Below are the code and all the weights of a small trained network. Each question names an input and a class and asks about switching units off, where a switched-off unit gives its printed mean instead of its output.

import numpy as np


def w(rows, s, z=0):
    codes = np.array(rows[::2]) - 128.0
    scale = np.full(codes.shape[1], s)
    scale[-1] = z or s
    return codes * scale


def norm(h):
    return h / np.sqrt((h * h).mean(-1, keepdims=True) + 1e-5)


def f(y):
    return y / 2 * (1 + np.tanh(0.7978845608 * (y + 0.044715 * y**3)))


def log_softmax(a):
    a = a - a.max(-1, keepdims=True)
    return a - np.log(np.exp(a).sum(-1, keepdims=True))


def net(x, mask):
    res = np.array(x, float).reshape(1, 7) / 4 @ E
    u = 0
    for l in range(4):
        y = f(norm(res) @ A[l][:, :-1].T + A[l][:, -1])
        res = res + np.where(mask[u : u + 3], y, B[l][:, -1]) @ B[l][:, :-1]
        u += 3
    return log_softmax(norm(res)[-1] @ U[:, :-1].T + U[:, -1])


A, B = {}, {}
E = w([
[112,119,136,126,151,142],'x0',
[111,130,146,95,138,164],'x1',
[67,176,192,87,172,95],'x2',
[142,172,85,228,110,51],'x3',
[91,66,136,168,219,136],'x4',
[234,254,168,187,227,79],'x5',
[147,125,127,117,99,116],'x6',
],0.0055)
A[0] = w([
[176,130,106,99,83,144,251],'0.n0',
[81,137,163,115,99,174,179],'0.n1',
[105,135,99,254,102,48,224],'0.n2',
],0.0081,0.0011)
B[0] = w([
[254,109,82,203,78,215,165],'0.n0',
[246,247,150,52,111,109,172],'0.n1',
[86,152,207,85,116,236,253],'0.n2',
],0.0075,0.005)
A[1] = w([
[211,159,146,210,184,90,47],'1.n0',
[69,45,173,169,219,177,183],'1.n1',
[186,124,151,151,116,253,2],'1.n2',
],0.0077,0.00057)
B[1] = w([
[164,132,3,107,86,228,203],'1.n0',
[203,176,128,168,44,128,234],'1.n1',
[88,112,210,171,119,116,253],'1.n2',
],0.012,0.0048)
A[2] = w([
[110,124,62,137,88,135,126],'2.n0',
[39,101,97,101,101,145,7],'2.n1',
[254,136,52,174,127,121,204],'2.n2',
],0.0082,0.0021)
B[2] = w([
[255,135,82,88,111,125,153],'2.n0',
[164,238,12,176,156,99,134],'2.n1',
[98,41,176,16,146,64,255],'2.n2',
],0.01,0.0047)
A[3] = w([
[127,136,2,141,70,147,206],'3.n0',
[118,128,138,156,138,190,212],'3.n1',
[45,161,155,94,167,53,11],'3.n2',
],0.0089,0.0011)
B[3] = w([
[108,150,114,62,201,211,253],'3.n0',
[50,66,137,58,84,177,220],'3.n1',
[150,254,90,173,115,57,152],'3.n2',
],0.0099,0.0024)
U = w([
[156,125,2,35,226,207,137],'0',
[150,145,179,88,113,139,136],'1',
[202,130,149,103,41,88,117],'2',
[67,134,190,81,154,154,118],'3',
[170,131,117,129,115,130,177],'4',
[160,150,99,143,118,93,174],'5',
[202,133,135,145,136,142,131],'6',
[129,86,32,248,183,52,1],'7',
],0.0086,0.0074)

Each question gives the input, the list of numbers given to net, and the class t.
The units are the neurons (one row each of A and B). Each row of codes is followed by its name. A weight is (code - 128) times the scale printed after its matrix; where a second scale follows, it is the last column's (A, B and U).
mask holds one flag per neuron, layer by layer. A switched-off neuron (its flag False) gives its mean, the last column of its row in B, instead of its output. The means were averaged over made-up inputs and are rounded, as every weight is.
A unit's drop is (log p(t) with every unit on - log p(t) with that unit switched off) / (log p(t) with every unit on - log p(t) with every unit switched off).
The circuit of an input: a set's keep is (log p(t) with only the set's units on - log p(t) with every unit switched off) / (log p(t) with every unit on - log p(t) with every unit switched off). Starting from all 12 units, units are removed one at a time, each time the one whose removal leaves the highest keep (on an exact tie, the one counted first), for as long as the keep stays at least 0.8.
units of the circuit, in order: the units of the circuit, biggest drop first
most important unit: the unit with the biggest drop
top k neurons: the k neurons with the biggest drops, biggest first
top k neurons in layer l: the k neurons of layer l with the biggest drops, biggest first
input [2,1,-5,4,-6,-8,4], class 0: units of the circuit, in order => (3.n0; 2.n1)
input [-4,-1,-3,2,-8,-8,8], class 0: units of the circuit, in order => (3.n0)
input [6,7,-6,8,-3,-2,7], class 3: units of the circuit, in order => (0.n2; 1.n1)
input [2,-5,6,0,4,-6,-5], class 0: top 2 neurons => (1.n2; 2.n2)
input [8,-8,8,-7,-7,8,-4], class 0: top 2 neurons => (1.n0; 0.n2)
input [-4,4,-4,-4,7,-3,-4], class 2: units of the circuit, in order => (1.n1; 0.n2)
input [4,3,0,7,-6,7,-1], class 0: top 3 neurons => (1.n0; 1.n1; 0.n1)
input [3,-7,-7,-3,-3,-7,3], class 0: units of the circuit, in order => (3.n0; 2.n1)
input [-2,3,7,-4,7,2,4], class 2: top 4 neurons => (1.n1; 0.n2; 3.n0; 1.n2)
input [-3,4,8,-2,4,-2,5], class 5: top 2 neurons => (3.n2; 0.n2)
input [-2,6,-3,-2,0,-6,-6], class 0: units of the circuit, in order => (2.n1; 3.n0)
input [-1,-2,7,7,7,1,-5], class 2: top 2 neurons => (1.n1; 3.n0)
input [-1,2,4,3,5,8,4], class 0: top 2 neurons => (1.n0; 1.n2)
input [7,1,2,7,6,7,7], class 0: units of the circuit, in order => (1.n0)
input [-4,5,7,0,-3,-5,-2], class 5: top 2 neurons => (1.n0; 0.n1)
input [-8,7,-1,1,8,4,1], class 2: top 2 neurons => (1.n1; 2.n2)
input [-2,7,8,-3,5,-1,6], class 5: top 2 neurons in layer 2 => (2.n2; 2.n0)
input [8,-6,3,7,8,6,0], class 2: top 4 neurons => (1.n1; 0.n2; 2.n2; 3.n0)
input [-5,2,-8,-6,2,8,2], class 0: top 3 neurons => (1.n0; 0.n2; 1.n1)
input [-3,2,8,1,-6,1,-1], class 5: most important unit => 3.n2
input [-2,-4,8,3,2,-2,4], class 5: top 2 neurons in layer 1 => (1.n0; 1.n2)
